Below are the code and all the weights of a small trained network. Each question names an input and a target symbol and asks about switching units off, where a switched-off unit gives its printed mean instead of its output.

import numpy as np


def w(rows, s, z=0):
    codes = np.array(rows[::2]) - 128.0
    scale = np.full(codes.shape[1], s)
    scale[-1] = z or s
    return codes * scale


def f(y):
    return np.maximum(y, 0)


def softmax(a):
    e = np.exp(a - a.max(-1, keepdims=True))
    return e / e.sum(-1, keepdims=True)


def log_softmax(a):
    a = a - a.max(-1, keepdims=True)
    return a - np.log(np.exp(a).sum(-1, keepdims=True))


def net(x, mask):
    ids = ['ηθμξπτψ'.index(c) for c in x.split()]
    T = len(ids)
    res = E[ids] + P[:T]
    u = 0
    for l in range(2):
        q, k, v = (res @ M[l].T for M in (Q, K, V))
        z = softmax(np.where(np.tri(T) > 0, q @ k.T / 3**0.5, -1e9)) @ v
        res = res + np.where(mask[u], z, O[l][:, -1]) @ O[l][:, :-1]
        u += 1
        y = f(res @ A[l][:, :-1].T + A[l][:, -1])
        res = res + np.where(mask[u : u + 12], y, B[l][:, -1]) @ B[l][:, :-1]
        u += 12
    return log_softmax(res[-1] @ U[:, :-1].T + U[:, -1])


Q, K, V, O, A, B = {}, {}, {}, {}, {}, {}
E = w([
[81,188,186],'η',
[150,92,100],'θ',
[8,150,195],'μ',
[35,42,106],'ξ',
[38,62,96],'π',
[199,123,104],'τ',
[170,133,155],'ψ',
],0.014)
P = w([
[49,195,7],'0',
[160,106,108],'1',
[167,76,204],'2',
[131,186,144],'3',
[103,85,202],'4',
[130,189,139],'5',
[108,83,186],'6',
[129,157,104],'7',
[108,95,185],'8',
[124,175,119],'9',
],0.011)
Q[0] = w([
[206,80,170],'0.h1',
[160,118,44],'0.h1',
[166,6,204],'0.h1',
],0.012)
K[0] = w([
[175,2,195],'0.h1',
[98,214,70],'0.h1',
[181,15,87],'0.h1',
],0.0077)
V[0] = w([
[135,153,12],'0.h1',
[24,254,162],'0.h1',
[229,29,155],'0.h1',
],0.0056)
O[0] = w([
[133,186,96,2],'0.h1',
[122,98,3,245],'0.h1',
[213,111,62,50],'0.h1',
],0.006,0.00068)
A[0] = w([
[50,178,136,192],'0.n1',
[39,89,183,211],'0.n2',
[190,99,80,164],'0.n3',
[78,213,97,236],'0.n4',
[182,169,124,140],'0.n5',
[157,67,89,176],'0.n6',
[122,4,84,58],'0.n7',
[98,68,108,15],'0.n8',
[80,134,111,248],'0.n9',
[152,113,111,108],'0.n10',
[87,121,72,165],'0.n11',
[66,66,123,175],'0.n12',
],0.014,0.0017)
B[0] = w([
[181,117,80,225],'0.n1',
[109,89,178,254],'0.n2',
[136,254,164,162],'0.n3',
[95,104,39,211],'0.n4',
[247,141,72,159],'0.n5',
[94,176,199,160],'0.n6',
[113,142,148,180],'0.n7',
[181,124,131,161],'0.n8',
[167,22,94,194],'0.n9',
[223,192,199,139],'0.n10',
[171,111,109,183],'0.n11',
[134,121,155,205],'0.n12',
],0.0064,0.0086)
Q[1] = w([
[125,118,202],'1.h1',
[46,255,55],'1.h1',
[156,110,57],'1.h1',
],0.0076)
K[1] = w([
[80,54,36],'1.h1',
[141,51,2],'1.h1',
[181,19,103],'1.h1',
],0.0066)
V[1] = w([
[126,176,3],'1.h1',
[125,142,193],'1.h1',
[12,222,77],'1.h1',
],0.0068)
O[1] = w([
[119,240,128,100],'1.h1',
[161,123,253,115],'1.h1',
[69,88,79,1],'1.h1',
],0.0066,0.0052)
A[1] = w([
[146,160,112,226],'1.n1',
[131,101,232,91],'1.n2',
[92,138,99,234],'1.n3',
[137,253,189,91],'1.n4',
[144,206,183,190],'1.n5',
[138,122,91,39],'1.n6',
[118,116,167,130],'1.n7',
[148,142,54,78],'1.n8',
[149,68,116,119],'1.n9',
[71,111,175,2],'1.n10',
[111,162,158,170],'1.n11',
[170,129,65,20],'1.n12',
],0.013,0.0057)
B[1] = w([
[74,158,147,183],'1.n1',
[228,221,21,252],'1.n2',
[49,162,254,176],'1.n3',
[143,163,93,187],'1.n4',
[148,150,164,203],'1.n5',
[205,156,141,146],'1.n6',
[210,157,116,176],'1.n7',
[164,140,104,185],'1.n8',
[85,149,187,183],'1.n9',
[88,235,132,154],'1.n10',
[140,82,121,151],'1.n11',
[147,105,82,163],'1.n12',
],0.008,0.013)
U = w([
[187,153,10,4],'η',
[177,144,159,238],'θ',
[217,60,62,203],'μ',
[114,175,163,130],'ξ',
[83,169,132,88],'π',
[159,81,132,185],'τ',
[107,129,192,120],'ψ',
],0.011,0.0035)

Each question gives the input, a string of symbols that net reads in full, and the target symbol t.
The units are the heads (3 rows each of Q, K, V and O) and the neurons (one row each of A and B). Each row of codes is followed by its name. A weight is (code - 128) times the scale printed after its matrix; where a second scale follows, it is the last column's (O, A, B and U).
mask holds one flag per unit, layer by layer, with each layer's heads first. A switched-off unit (its flag False) gives its mean, the last column of its rows in O or B, instead of its output. The means were averaged over made-up inputs and are rounded, as every weight is.
A unit's drop is (log p(t) with every unit on - log p(t) with that unit switched off) / (log p(t) with every unit on - log p(t) with every unit switched off).
The circuit of an input: a set's keep is (log p(t) with only the set's units on - log p(t) with every unit switched off) / (log p(t) with every unit on - log p(t) with every unit switched off). Starting from the 12 units with the biggest drops (on a tie, the unit counted first), units are removed one at a time, each time the one whose removal leaves the highest keep (on an exact tie, the one counted first), for as long as the keep stays at least 0.8.
circuit, biggest first: the units of the circuit, biggest drop first
k most important neurons: the k neurons with the biggest drops, biggest first
k most important neurons of layer l: the k neurons of layer l with the biggest drops, biggest first
drop of u: that unit's drop, to one decimal
input ψ μ ψ μ η ξ, target μ: circuit, biggest first -> (1.h1, 0.n9, 0.h1, 0.n11)
input θ τ ψ ψ π ψ ψ τ, target θ: circuit, biggest first -> (1.n2)
input τ ψ μ μ ξ, target η: 2 most important neurons -> (1.n2, 1.n10)
input π η ψ, target η: circuit, biggest first -> (1.n2, 1.n3, 0.n4, 1.h1)
input η θ μ, target η: circuit, biggest first -> (1.n2, 1.n3, 0.n2)
input θ τ π ψ η, target η: circuit, biggest first -> (1.n2, 1.n3, 0.n2)
input ψ ψ η, target η: circuit, biggest first -> (1.n2, 1.n3, 1.n9)
input ψ μ η ψ ψ ξ, target μ: 3 most important neurons of layer 1 -> (1.n3, 1.n1, 1.n5)
input ψ η μ ψ τ π, target τ: 2 most important neurons -> (1.n2, 0.n9)
input η π ξ η ξ π, target μ: 3 most important neurons of layer 0 -> (0.n9, 0.n8, 0.n11)
input θ τ θ ψ ξ ψ τ θ, target θ: 2 most important neurons -> (1.n2, 0.n4)
input η ψ ξ π, target τ: 2 most important neurons -> (1.n2, 1.n9)
input θ θ ψ η, target π: 3 most important neurons -> (1.n2, 1.n3, 0.n4)
input θ ψ π, target η: most important neuron of layer 0 -> (0.n4)
input π θ ψ θ η η, target π: 2 most important neurons -> (1.n3, 1.n2)
input η η ψ, target η: 3 most important neurons of layer 1 -> (1.n2, 1.n3, 1.n4)
input η τ θ θ, target ξ: drop of 1.n9 -> -0.1
input ψ η θ τ τ ψ θ θ, target ξ: drop of 1.h1 -> 0.1
input θ θ ψ π η μ, target ψ: drop of 1.n2 -> 0.7
